Below is a small trained network, with its code and all its weights. Each question gives an input and a class and asks what happens when units are switched off, that is, made to give their printed mean instead of their output.

import numpy as np


def w(rows, s, z=0):
    codes = np.array(rows[::2]) - 128.0
    scale = np.full(codes.shape[1], s)
    scale[-1] = z or s
    return codes * scale


def f(y):
    return y / 2 * (1 + np.tanh(0.7978845608 * (y + 0.044715 * y**3)))


def log_softmax(a):
    a = a - a.max(-1, keepdims=True)
    return a - np.log(np.exp(a).sum(-1, keepdims=True))


def net(x, mask):
    res = np.array(x, float).reshape(1, 6) / 4 @ E
    y = f(res @ A[0][:, :-1].T + A[0][:, -1])
    res = res + np.where(mask, y, B[0][:, -1]) @ B[0][:, :-1]
    return log_softmax(res[-1] @ U[:, :-1].T + U[:, -1])


A, B = {}, {}
E = w([
[127,156,143,146,145,130,145,141,140,138,117,120],'x0',
[166,45,189,174,174,134,14,146,160,173,2,42],'x1',
[66,122,103,197,143,141,145,161,103,156,119,136],'x2',
[151,95,167,174,201,31,224,20,52,62,79,208],'x3',
[166,86,64,111,71,140,209,136,200,121,78,129],'x4',
[185,122,101,210,97,181,100,108,179,136,178,202],'x5',
],0.0098)
A[0] = w([
[164,177,127,199,98,158,126,110,166,124,217,204,103],'neuron 1',
[36,162,132,29,124,101,190,152,71,119,119,60,62],'neuron 2',
[101,221,169,122,160,127,61,121,40,116,240,148,59],'neuron 3',
[85,193,88,74,80,170,107,192,172,151,209,80,2],'neuron 4',
[123,151,127,126,148,92,207,71,94,113,161,179,95],'neuron 5',
[84,216,99,77,91,146,180,161,123,122,240,154,38],'neuron 6',
[146,115,56,97,69,146,253,158,176,118,94,130,85],'neuron 7',
],0.014,0.0043)
B[0] = w([
[212,141,60,121,130,147,127,143,163,132,167,162,214],'neuron 1',
[233,141,57,160,121,169,112,135,181,138,186,189,213],'neuron 2',
[10,149,138,81,103,108,160,110,178,150,174,107,221],'neuron 3',
[148,115,160,137,145,94,189,100,45,79,79,164,249],'neuron 4',
[150,108,163,138,134,128,135,146,67,107,57,114,218],'neuron 5',
[143,89,152,162,141,143,60,149,133,146,61,69,251],'neuron 6',
[4,160,155,90,125,106,120,108,154,156,197,110,205],'neuron 7',
],0.013,0.023)
U = w([
[140,130,146,119,147,102,194,92,28,52,105,173,173],'0',
[135,93,135,131,137,154,11,147,137,138,70,20,79],'1',
[47,161,124,83,127,113,136,100,159,136,206,111,220],'2',
[209,153,37,121,132,166,111,137,155,120,208,181,4],'3',
],0.011,0.0023)

Each question gives the input, the list of numbers given to net, and the class t.
The units are the neurons (one row each of A and B). Each row of codes is followed by its name. A weight is (code - 128) times the scale printed after its matrix; where a second scale follows, it is the last column's (A, B and U).
mask holds one flag per neuron, in row order. A switched-off neuron (its flag False) gives its mean, the last column of its row in B, instead of its output. The means were averaged over made-up inputs and are rounded, as every weight is.
A unit's drop is (log p(t) with every unit on - log p(t) with that unit switched off) / (log p(t) with every unit on - log p(t) with every unit switched off).
The circuit of an input: a set's keep is (log p(t) with only the set's units on - log p(t) with every unit switched off) / (log p(t) with every unit on - log p(t) with every unit switched off). Starting from all 7 units, units are removed one at a time, each time the one whose removal leaves the highest keep (on an exact tie, the one counted first), for as long as the keep stays at least 0.8.
units of the circuit, in order: the units of the circuit, biggest drop first
most important unit: the unit with the biggest drop
top k neurons: the k neurons with the biggest drops, biggest first
drop when u is switched off: that unit's drop, to one decimal
input [2,5,-1,-4,-6,-5], class 2: top 3 neurons => neuron 6; neuron 1; neuron 5
input [6,-2,3,0,5,-4], class 2: units of the circuit, in order => neuron 7
input [6,-6,8,-6,5,6], class 0: top 2 neurons => neuron 4; neuron 2
input [-1,-3,-8,-5,-4,1], class 0: top 2 neurons => neuron 4; neuron 7
input [-8,7,3,-7,6,4], class 0: units of the circuit, in order => neuron 6; neuron 4
input [-8,-3,0,4,6,-6], class 2: top 2 neurons => neuron 7; neuron 4
input [6,-6,-5,4,4,1], class 1: units of the circuit, in order => neuron 4; neuron 6
input [7,-6,6,5,-5,-1], class 1: top 4 neurons => neuron 5; neuron 4; neuron 6; neuron 7
input [-4,3,5,1,5,0], class 2: top 3 neurons => neuron 6; neuron 4; neuron 5
input [3,-2,6,-2,4,-4], class 2: top 2 neurons => neuron 7; neuron 1
input [7,-7,-3,0,6,-6], class 1: top 3 neurons => neuron 6; neuron 3; neuron 5
input [8,4,-8,6,0,7], class 3: top 3 neurons => neuron 4; neuron 6; neuron 1
input [-8,-5,2,5,-6,-7], class 3: top 3 neurons => neuron 2; neuron 4; neuron 7
input [-2,0,3,-4,-7,-6], class 2: most important unit => neuron 3
input [2,0,0,3,5,-5], class 2: top 2 neurons => neuron 7; neuron 4
input [6,-3,7,0,3,-6], class 3: top 2 neurons => neuron 2; neuron 3
input [-7,-5,1,6,-6,-8], class 3: top 2 neurons => neuron 2; neuron 4
input [-6,1,8,-7,-7,8], class 3: top 3 neurons => neuron 1; neuron 7; neuron 5
input [6,6,-7,5,7,-7], class 2: top 4 neurons => neuron 6; neuron 4; neuron 1; neuron 5
input [-2,-5,8,2,4,-7], class 3: most important unit => neuron 2
input [3,-8,4,6,1,-6], class 1: drop when neuron 5 is switched off => 0.5
input [-1,2,5,-7,2,0], class 0: drop when neuron 4 is switched off => 0.1
input [0,2,-5,-7,-7,1], class 0: drop when neuron 7 is switched off => 0.3
input [3,0,-1,-7,-4,-8], class 3: drop when neuron 5 is switched off => 0.4
